deg: [113 111 133 135  75 116 153]
roko: [113 106 132 138  67 113 157]
fodis: [113 106 132 138  67 181  85]
row of deg
[113 111 133 135  75 116 153]

dak: [167  75 100 125 105 170  81 109 164 170 139  83 169 162]
peluz: [118 181 114 168  99  97 184  98 113  83 110 190  82 104]
senel: [180  76 149 169 132 137  83  85 178 129  75  80  99 153]
komuv: [166 149  93  91  95 152 140  97 140 148 149 180 144 154]
where: [91]
komuv, 4
row of senel
[180  76 149 169 132 137  83  85 178 129  75  80  99 153]
row of peluz
[118 181 114 168  99  97 184  98 113  83 110 190  82 104]
where: [82]
peluz, 13

sef: [130 127 133 156 106 127 118 103 129  97 143 124  72 145 109 133 153 135
 138 149 103 145 132 147 151 145 114 125 131 147  99 131 134 102  98  94
 118 145 120 138 127 132 169 123 123 146 145  97 125 151 152 111 151 134
 121 116]
Gifa: [162 130 148 112 119 148 112 123 132 125 121 144 148 122 117 125 118 107
 115 134 144  92 144  83 134 114 152 110 124 120 119 141 134 157 153 146
 122 145  75 143 104 140 154 106 118 126 101 130 137 112 114 128 151 113
 130 105]
tis: [ 86  99  75 172 149 119 110 123 152  62 139 160 113 189  84 136 176 107
 144  90 115 110 113 126 134  97 141 176 105 116 123 115 197 150  88 109
 111 101 115  82 194 159 164 117 123 132 106 122 102 112 135  68  84 177
 104 157]
ratob: [157 101 104 134 136 122 103 123 129 137 136 160 141 130 122 133 153 111
 115 139 144 119  95 126 112 132 136 135 120 127 127 118 134 102 133 123
 107 107 110 117 112 140 148 151 144 114 150  86 131 136 145 128 134 107
 146 116]
zer: [141 121 148 106 132 133 125 143 127 125 128 140 127 115 142 147 141 145
 141 149 140  75 157 152 138 110  98 135 142 151 155 123 121 129 113 151
 111 152  95 128 127 125 154 101 105 108 106 111 125 151 138  59  67 113
 163  84]
Kuve: [141 103 169 123 146 127 142 107 145 125 110 124 113 145 130 122 130 138
 136 139 107 136 150 110 151 141 141 105 153 108 115 138 115 109 133 118
 115 171 100 128 104 146 143 146  96 120 116 115 116  93 118 102 151 134
 121  95]
visen: [119 133 111 145 122 110 121 156 116 137 158 136 134  92 117 120 135 118
 141 109 140 189  83 141  99 149 130 130 116 112 139 143 134 184 123 137
 133 126 130 117 119 156 107 168 153 134 145 130 125 127 152 170  92 134
 125 116]
razot: [135 133 148 156 119 142 146 127 142 108 114 111  79  92 113 111  95 114
 144 149 115 172 132 141 116 136 173 120 131 135 131 138 121 150 133 142
 155 101 145 148 156 143 118 140 118 120 135 115 143 141 145 145 134 145
 121 100]
q: [130 127 133 156 106 127 118 103 129  97 143 124  72 145 109 133 153 135
 138 149 103 145 132 147 151 145 114 125 131 147  99 131 134 102  98  94
 118 145 120 138 127 132 169 123 123 146 145  97 125 151 152 111 151 134
 121 116]
sef
q: [119 133 111 145 122 110 121 156 116 137 158 136 134  92 117 120 135 118
 141 109 140 189  83 141  99 149 130 130 116 112 139 143 134 184 123 137
 133 126 130 117 119 156 107 168 153 134 145 130 125 127 152 170  92 134
 125 116]
visen
q: [141 121 148 106 132 133 125 143 127 125 128 140 127 115 142 147 141 145
 141 149 140  75 157 152 138 110  98 135 142 151 155 123 121 129 113 151
 111 152  95 128 127 125 154 101 105 108 106 111 125 151 138  59  67 113
 163  84]
zer
q: [141 103 169 123 146 127 142 107 145 125 110 124 113 145 130 122 130 138
 136 139 107 136 150 110 151 141 141 105 153 108 115 138 115 109 133 118
 115 171 100 128 104 146 143 146  96 120 116 115 116  93 118 102 151 134
 121  95]
Kuve
q: [162 130 148 112 119 148 112 123 132 125 121 144 148 122 117 125 118 107
 115 134 144  92 144  83 134 114 152 110 124 120 119 141 134 157 153 146
 122 145  75 143 104 140 154 106 118 126 101 130 137 112 114 128 151 113
 130 105]
Gifa

logul: [115 116 140 157]
Zabe: [ 94 111 152  98]
Nov: [196 101 101 122]
tere: [ 76 147 148  98]
Zov: [146 111 152  98]
Reves: [ 50 146 155 118]
rilu: [ 50 146 148 118]
row of Nov
[196 101 101 122]
where: [157]
logul, 4

kozas: [ 76 168 174  61 137 153  87 123 145]
mer: [192 130 125 174 128 149 123 171  96]
mipaf: [195 100 109 183 119 148 139 159  93]
sime: [ 92 129 104 154 132  82 145 124 133]
vanim: [137  81  93 153 117 120 170 104 134]
where: [159]
mipaf, 8
where: [100]
mipaf, 2
row of mer
[192 130 125 174 128 149 123 171  96]
row of kozas
[ 76 168 174  61 137 153  87 123 145]
where: [120]
vanim, 6

Pesu: [198 158 102 107 146 135 159 152 103]
Gitu: [141 121 127 158 136 134 129 113 159]
kadi: [ 82 101 173 119 136 157 125 128 128]
row of Gitu
[141 121 127 158 136 134 129 113 159]
where: [134]
Gitu, 6
where: [157]
kadi, 6

gazin: [199 186 139 110 134 133]
Musa: [162 148  66  84 165 131]
Fum: [ 84 170 131  93 137  95]
kul: [ 57 181 154 172  97 116]
kod: [117  85 177  97 111  73]
pefe: [117 130 185 192  79 103]
kiv: [151  61 139 194 189 143]
meban: [196 115 189 189  81 170]
Dosuz: [106  76  66 159 143 101]
Revor: [153 191 167 129 168 119]
fise: [166 121 173 182 133 112]
row of meban
[196 115 189 189  81 170]
where: [130]
pefe, 2

nuz: [159  86 165 108 142 106 111 113 151]
kadek: [121 111 105 106 161 116 109 113 106]
Dopu: [116 131 147 127  91 114 130 156 165]
Bofum: [105 175  82 151 143 165 151 135 100]
mav: [116 107 140 106 112  98 107 142 155]
Les: [100 110 125 102 116  98 100 148 153]
geg: [164  90 162 110 149 115 114 102 139]
mor: [164 151 136 166 132 175 172 101 108]
sibud: [104 170  88 152 112 161 148 142 115]
tov: [143 135 156 143  91 126 144 144 161]
Ludar: [146 108 114 107 198 128 112  90  80]
where: [88]
sibud, 3
row of tov
[143 135 156 143  91 126 144 144 161]
q: [121 111 105 106 161 116 109 113 106]
kadek
row of sibud
[104 170  88 152 112 161 148 142 115]
q: [164  90 162 110 149 115 114 102 139]
geg
q: [159  86 165 108 142 106 111 113 151]
nuz

supe: [121 133 108 119 106 144 138 112 106 118 160 145 152 128 102 151 117  96
 114 157 112 102 115 107 154 108 108 156 155 144 137 155 155 100 109 152]
dadim: [149 106 167 141 153  94 105 119 123 143 126 108  99 177 133  91 162 130
 117 126 129 150 155 143  98 137 115 138  93  98 108  77 104 128 133  84]
fuli: [104 171 129  95 127 109 169 111 113 100 146 173 118 136 111 116 127 109
 107 137 139 119 119 112 130 136 110 133 122 132 162 125 126 119 136 126]
Komi: [110 155 102 112 106 141 150 120 113 110 148 149 143  98 107 145 109 109
 120 146 120 104 113 108 147 114 123 132 153 146 117 155 150 114 117 154]
motak: [119 140 125 122 135 141 134 147 170 115  82 132 125 117 176 132 111 199
 145  84 153 132 114 133 122 144 166  86 126 150 145 139 111 186 154 145]
nugot: [138 114  75 143  92 163 116 147 142 137 122 126 160  74 122 171 103 127
 152 136  97 116 115 132 157  94 145 127 163 155 123 187 157 126  98 184]
row of supe
[121 133 108 119 106 144 138 112 106 118 160 145 152 128 102 151 117  96
 114 157 112 102 115 107 154 108 108 156 155 144 137 155 155 100 109 152]
row of nugot
[138 114  75 143  92 163 116 147 142 137 122 126 160  74 122 171 103 127
 152 136  97 116 115 132 157  94 145 127 163 155 123 187 157 126  98 184]
row of dadim
[149 106 167 141 153  94 105 119 123 143 126 108  99 177 133  91 162 130
 117 126 129 150 155 143  98 137 115 138  93  98 108  77 104 128 133  84]
where: [173]
fuli, 12
where: [96]
supe, 18

mored: [ 66 145 154 167 143 122]
rudu: [179 144 158 146 147  80]
Tiru: [105 173 101 175 171 139]
Panam: [204 122 126 107 128 105]
lom: [149 180  83 169 181 136]
Guke: [127  94 205 115  98  80]
Satim: [ 94 173  78 163 172 149]
tof: [129 173  78 163 172 149]
row of mored
[ 66 145 154 167 143 122]
row of Tiru
[105 173 101 175 171 139]
where: [146]
rudu, 4
where: [167]
mored, 4

ked: [ 66 123 123 120]
muve: [50 82 93 67]
vati: [125 122 122 122]
zega: [ 95 149 148 173]
where: [95]
zega, 1
where: [82]
muve, 2
where: [66]
ked, 1
where: [120]
ked, 4
where: [50]
muve, 1
where: [67]
muve, 4

zas: [131 127 127 136  53]
fug: [131 127 127 139 190]
Kob: [132 130 133 126  76]
Pinev: [132 128 133 126 121]
where: [76]
Kob, 5
row of fug
[131 127 127 139 190]
row of Kob
[132 130 133 126  76]

tarud: [200 121 126  58 103  51]
lazi: [131 181  69 131  90 159]
Lede: [205 116 119  57 178  73]
naf: [163 183  71  96  95 132]
tifip: [200 121 126  58  89  78]
Nopa: [132 181  76 123  69 127]
row of tarud
[200 121 126  58 103  51]
where: [51]
tarud, 6
q: [132 181  76 123  69 127]
Nopa

bag: [134 139 120 120 138 137 121 115 112 115 122 137 146 118 112 141 120 138
 111 144 122 141 115 134 124 114 141 127 116 191 122  98 137 113 141 123]
Pesa: [ 73  78 119 132  84  66 121 122 128 123 125  83  89 141 114  81 132  84
 107  96 130  90 121  76 120 118  91 155  80 176 127 121  73 125  90 119]
rodi: [141 135 119 124 138 141 117 108 113 112 126 141 143 121 124 148 125 133
 123 147 124 145 110 140 121 113 143 119 138 168 128  99 139 110 146 117]
Vibo: [100 112 112 126 111 108 114 106 114 108 119 102 109 122 125  96 123 112
 122 115 123 101 103 108 114 105 100 119 123 110 124 121 108 117  99 102]
Zade: [154 143 131 131 149 145 132 129 129 129 137 149 133 136 150 145 134 137
 153 133 131 152 125 148 132 131 156 137 156 121 136 161 146 128 147 129]
rur: [171 164 149 126 165 169 144 150 145 149 119 169 167 121 111 174 128 166
 120 158 125 163 151 164 140 146 164 110 135 133 116 122 167 143 165 149]
row of Vibo
[100 112 112 126 111 108 114 106 114 108 119 102 109 122 125  96 123 112
 122 115 123 101 103 108 114 105 100 119 123 110 124 121 108 117  99 102]
row of rur
[171 164 149 126 165 169 144 150 145 149 119 169 167 121 111 174 128 166
 120 158 125 163 151 164 140 146 164 110 135 133 116 122 167 143 165 149]

keke: [112 111  80 149]
sase: [103 142 116 133]
nofom: [188  79 114  75]
where: [112]
keke, 1
row of keke
[112 111  80 149]
where: [80]
keke, 3
where: [79]
nofom, 2
where: [111]
keke, 2

zem: [108 127 173 116 102  75 100 109 143 136  88  76  93 138 118 140 142 128
 109 168 110 140 124 161 126 111 180  98 177  95 142 160 111 131 124 166
 118  93  90 143 117 144 124  93 123 146 124 146 129 115 120 152 124]
nudi: [110 127 163 116 101  93 104 119 141 134  95  78  96 136 120 145 142 124
 114 178 110 131 127 151 177 106 178 101 177  96 146 151 111 128 121 166
 108 103  89 139 113 146 118  99 122 142 137 135 128 133 129 139 123]
Gozad: [ 86 113 117  76 124 190 162 152  95 156 136 135 130 108 124 191 177  86
  86 122  91 110 147 130 122 124 165 144 110 114 149  98 152 104 125 174
  73 194 117 121 142 116 136 108 122 146 192 111 121 137 141 117 131]
row of nudi
[110 127 163 116 101  93 104 119 141 134  95  78  96 136 120 145 142 124
 114 178 110 131 127 151 177 106 178 101 177  96 146 151 111 128 121 166
 108 103  89 139 113 146 118  99 122 142 137 135 128 133 129 139 123]
q: [108 127 173 116 102  75 100 109 143 136  88  76  93 138 118 140 142 128
 109 168 110 140 124 161 126 111 180  98 177  95 142 160 111 131 124 166
 118  93  90 143 117 144 124  93 123 146 124 146 129 115 120 152 124]
zem
q: [ 86 113 117  76 124 190 162 152  95 156 136 135 130 108 124 191 177  86
  86 122  91 110 147 130 122 124 165 144 110 114 149  98 152 104 125 174
  73 194 117 121 142 116 136 108 122 146 192 111 121 137 141 117 131]
Gozad
row of zem
[108 127 173 116 102  75 100 109 143 136  88  76  93 138 118 140 142 128
 109 168 110 140 124 161 126 111 180  98 177  95 142 160 111 131 124 166
 118  93  90 143 117 144 124  93 123 146 124 146 129 115 120 152 124]
where: [133]
nudi, 50

selur: [ 96 112 126  82 104  98 131  86 130 146  95 107 118 134 133  84  84  97
  71 124  98 133 127]
pili: [148  81 156 151 152 153 179 116  99 151  88 117 169 151 166  79  92 161
 134 134 125 108 164]
sug: [ 95 112 122  93 103  98 123  90 127 131  92 106 114 127 123  90  93  93
  85 124  98 120 121]
Votur: [ 99 144  95  90  94  94  83 117 136 104 139 119  85 103  93 141 130  90
  99 110 114 133  92]
sak: [ 90 152  88  81  89  89  70 116 142 100 149  70  76  98  88 149 138  83
  96 106 113 138  85]
Fikir: [ 93 114 127  78 101  94 131  83 134 148  94 106 116 135 133  83  82  93
  67 126  96 136 126]
morut: [145 139 137 136 136 129 148 139 139 142 131 133 138 145 129 134 125 136
 128 142 140 140 136]
where: [71]
selur, 19
row of sug
[ 95 112 122  93 103  98 123  90 127 131  92 106 114 127 123  90  93  93
  85 124  98 120 121]
row of sak
[ 90 152  88  81  89  89  70 116 142 100 149  70  76  98  88 149 138  83
  96 106 113 138  85]
row of selur
[ 96 112 126  82 104  98 131  86 130 146  95 107 118 134 133  84  84  97
  71 124  98 133 127]

zefis: [141 148 154 134 112 133 197]
Tar: [130 125 125 123 125 127 136]
zovov: [120 104 109 125 132 126 103]
zezal: [132 135 120 126 120 128 152]
Ded: [135 142 127 123 130 123 134]
row of zovov
[120 104 109 125 132 126 103]
row of Tar
[130 125 125 123 125 127 136]
row of zezal
[132 135 120 126 120 128 152]
row of zefis
[141 148 154 134 112 133 197]

Fasaf: [174 143 170 104  82  95 108  71]
tago: [124 185 124 117  73  88 111 109]
kubud: [ 60  83  57 137  56 150 136 186]
fila: [ 60  88  59 137 161 147 135 184]
Mif: [ 98 102 100 106 105 103 105 107]
where: [82]
Fasaf, 5
row of Fasaf
[174 143 170 104  82  95 108  71]
where: [174]
Fasaf, 1
where: [184]
fila, 8
where: [57]
kubud, 3
where: [100]
Mif, 3
where: [186]
kubud, 8

lofir: [129 133 114 137 134 131 125 136 130 130 127 125 128 131 133 136 125 124
 126 127 132 120 136 125 132 129 133 132 131 131 131 110  88 130 145 134
 126 129 130 132 130 122 129 127 129 150 134]
Ludil: [138 130 115 136 126 138 128 138 127 137 123 123 123 124 138 123 135 122
 138 133 129 117 119 130 143 119 137 139 138 146 136 118 194 124 138 134
 123 142 140 136 127 122 128 123 139 137 127]
Siko: [136 138 111 130 135 137 123 133 131 137 117 119 114 116 131 139 125 102
 127 121 135 105 135 126 135 114 133 133 138 137 132 103 127 120 142 132
 120 131 143 141 131 100 130 117 141 175 133]
buku: [140 137 129 117 135 140 125 118 130 140 104 106 106 136 114 144 129 141
 111 127 141 138 139 126 115 105 121 139 145 116 140 134 129 137 129 124
 107 112 142 146 130 146 130 109 143 110 135]
Neb: [146 148 135 118 141 147 125 120 131 148  99 106 103 131 113 147 124 136
 108 121 146 139 141 129 114 101 121 148 148 114 131 139 118 131 115 122
 105 111 155 154 130 137 131 107 152 109 139]
nabok: [115 120 106 131 122 113 127 132 127 116 148 143 148 123 135 116 131 115
 134 129 118 109 120 132 134 148 133 117 113 133 132 103 128 121 153 130
 143 134 112 112 126 112 126 143 113 158 120]
fazot: [149 140 127 122 134 149 131 120 128 149 105 108 106 130 117 139 128 128
 116 132 140 126 133 129 120  98 123 143 153 122 115 123 110 126 135 126
 106 117 152 150 127 128 130 107 149 141 134]
gudil: [130 131 145 120 129 130 127 119 129 130 130 130 131 133 126 122 132 143
 127 129 123 142 125 128 123 130 119 127 128 120 131 152 154 136 108 124
 131 126 128 128 129 149 126 131 127  89 124]
Zete: [138 124 148 119 121 135 129 114 124 137 122 125 123 130 117 123 129 137
 118 125 123 143 130 126 114 118 115 133 136 111 122 149 129 129 109 119
 125 116 138 136 126 139 121 124 138 105 121]
Pas: [141 133 115 128 132 139 130 132 131 140 121 123 124 123 130 128 132 112
 128 134 133 107 128 131 132 124 132 139 146 132 114 110 111 120 147 130
 124 131 142 143 131 105 130 125 146 167 130]
remu: [135 129 126 130 130 132 130 131 128 134 131 133 133 130 131 125 134 127
 133 130 131 127 122 131 134 134 125 134 137 134 133 123 193 125 133 125
 131 135 131 132 128 128 126 132 134 133 130]
Gope: [140 138 107 140 133 139 131 144 128 141 116 120 120 120 144 127 139 108
 140 130 131 105 122 128 147 118 137 136 139 147 131 105 165 122 143 133
 118 142 143 144 128 100 129 121 140 172 131]
q: [138 130 115 136 126 138 128 138 127 137 123 123 123 124 138 123 135 122
 138 133 129 117 119 130 143 119 137 139 138 146 136 118 194 124 138 134
 123 142 140 136 127 122 128 123 139 137 127]
Ludil
row of Gope
[140 138 107 140 133 139 131 144 128 141 116 120 120 120 144 127 139 108
 140 130 131 105 122 128 147 118 137 136 139 147 131 105 165 122 143 133
 118 142 143 144 128 100 129 121 140 172 131]
row of Pas
[141 133 115 128 132 139 130 132 131 140 121 123 124 123 130 128 132 112
 128 134 133 107 128 131 132 124 132 139 146 132 114 110 111 120 147 130
 124 131 142 143 131 105 130 125 146 167 130]
q: [138 124 148 119 121 135 129 114 124 137 122 125 123 130 117 123 129 137
 118 125 123 143 130 126 114 118 115 133 136 111 122 149 129 129 109 119
 125 116 138 136 126 139 121 124 138 105 121]
Zete
row of lofir
[129 133 114 137 134 131 125 136 130 130 127 125 128 131 133 136 125 124
 126 127 132 120 136 125 132 129 133 132 131 131 131 110  88 130 145 134
 126 129 130 132 130 122 129 127 129 150 134]

vanif: [132 117 134 163 145 152 146  93 136 128 116 115 146 130  88  94 157 102
 127 152 123  90  79 104 167 157 136 135 111 136 109 157 141 107 112]
vefi: [127 129 131 119 137 127 131 126 138 112 124 129 123 130 126 118 103 137
 131 135 119 113 111 121 126 142 127 129 140 128 128 121 149 125 119]
Kefa: [124 117 128 144 137 127 141  99 136 133 108 129 131 130 118 108 133 133
 108 135 140 113 118 128 132 121 122 141 122 145 115 135 141 107 126]
Zedo: [124 129 134 124 137 127 131 126 127 128 120 135 131 126 118 122 133 129
 127 135 127 125 126 125 137 136 131 129 122 119 135 130 126 128 130]
Zufo: [122 135 134 119 145 127 110 131 131 112 108 148 112 111 103 118 127 133
 119 125 102 101 158 111 132 147 127 147 128  86 168 104 126 138 133]
tum: [139 110 139 144 106 133 115 142 138 133 132 122 131 119 133 127 115 110
 115 125 140 121 150 138 121 121 140 111 131 145 122 135 104 125 126]
fetez: [127 129 131 119 137 127 131 126 138 112 124 102 123 130 126 118 157 137
 131 135 119 113 111 121 126 142 127 129 140 128 128 130 134 125 122]
dus: [132 141 147 124 119 114 115 142 122 123 120 168 119 111 126 132 145 133
 111 130 123 121 150 135 116 136 131 135 119 103 148 121 112 135 151]
rumit: [127 129 131 119 137 127 131 126 138 112 124 129 123 130 126 118 103 137
 131 135 119 113 111 121 126 142 127 129 140 128 128 121 134 125 122]
row of vanif
[132 117 134 163 145 152 146  93 136 128 116 115 146 130  88  94 157 102
 127 152 123  90  79 104 167 157 136 135 111 136 109 157 141 107 112]
row of fetez
[127 129 131 119 137 127 131 126 138 112 124 102 123 130 126 118 157 137
 131 135 119 113 111 121 126 142 127 129 140 128 128 130 134 125 122]
row of rumit
[127 129 131 119 137 127 131 126 138 112 124 129 123 130 126 118 103 137
 131 135 119 113 111 121 126 142 127 129 140 128 128 121 134 125 122]
where: [109]
vanif, 31
row of tum
[139 110 139 144 106 133 115 142 138 133 132 122 131 119 133 127 115 110
 115 125 140 121 150 138 121 121 140 111 131 145 122 135 104 125 126]
row of dus
[132 141 147 124 119 114 115 142 122 123 120 168 119 111 126 132 145 133
 111 130 123 121 150 135 116 136 131 135 119 103 148 121 112 135 151]

feves: [ 99  51 151 158 142]
kope: [ 89 121  81 136 101]
Fali: [137 102 136 113 103]
dul: [136 110 116 100 106]
where: [81]
kope, 3
where: [137]
Fali, 1
where: [158]
feves, 4
row of dul
[136 110 116 100 106]

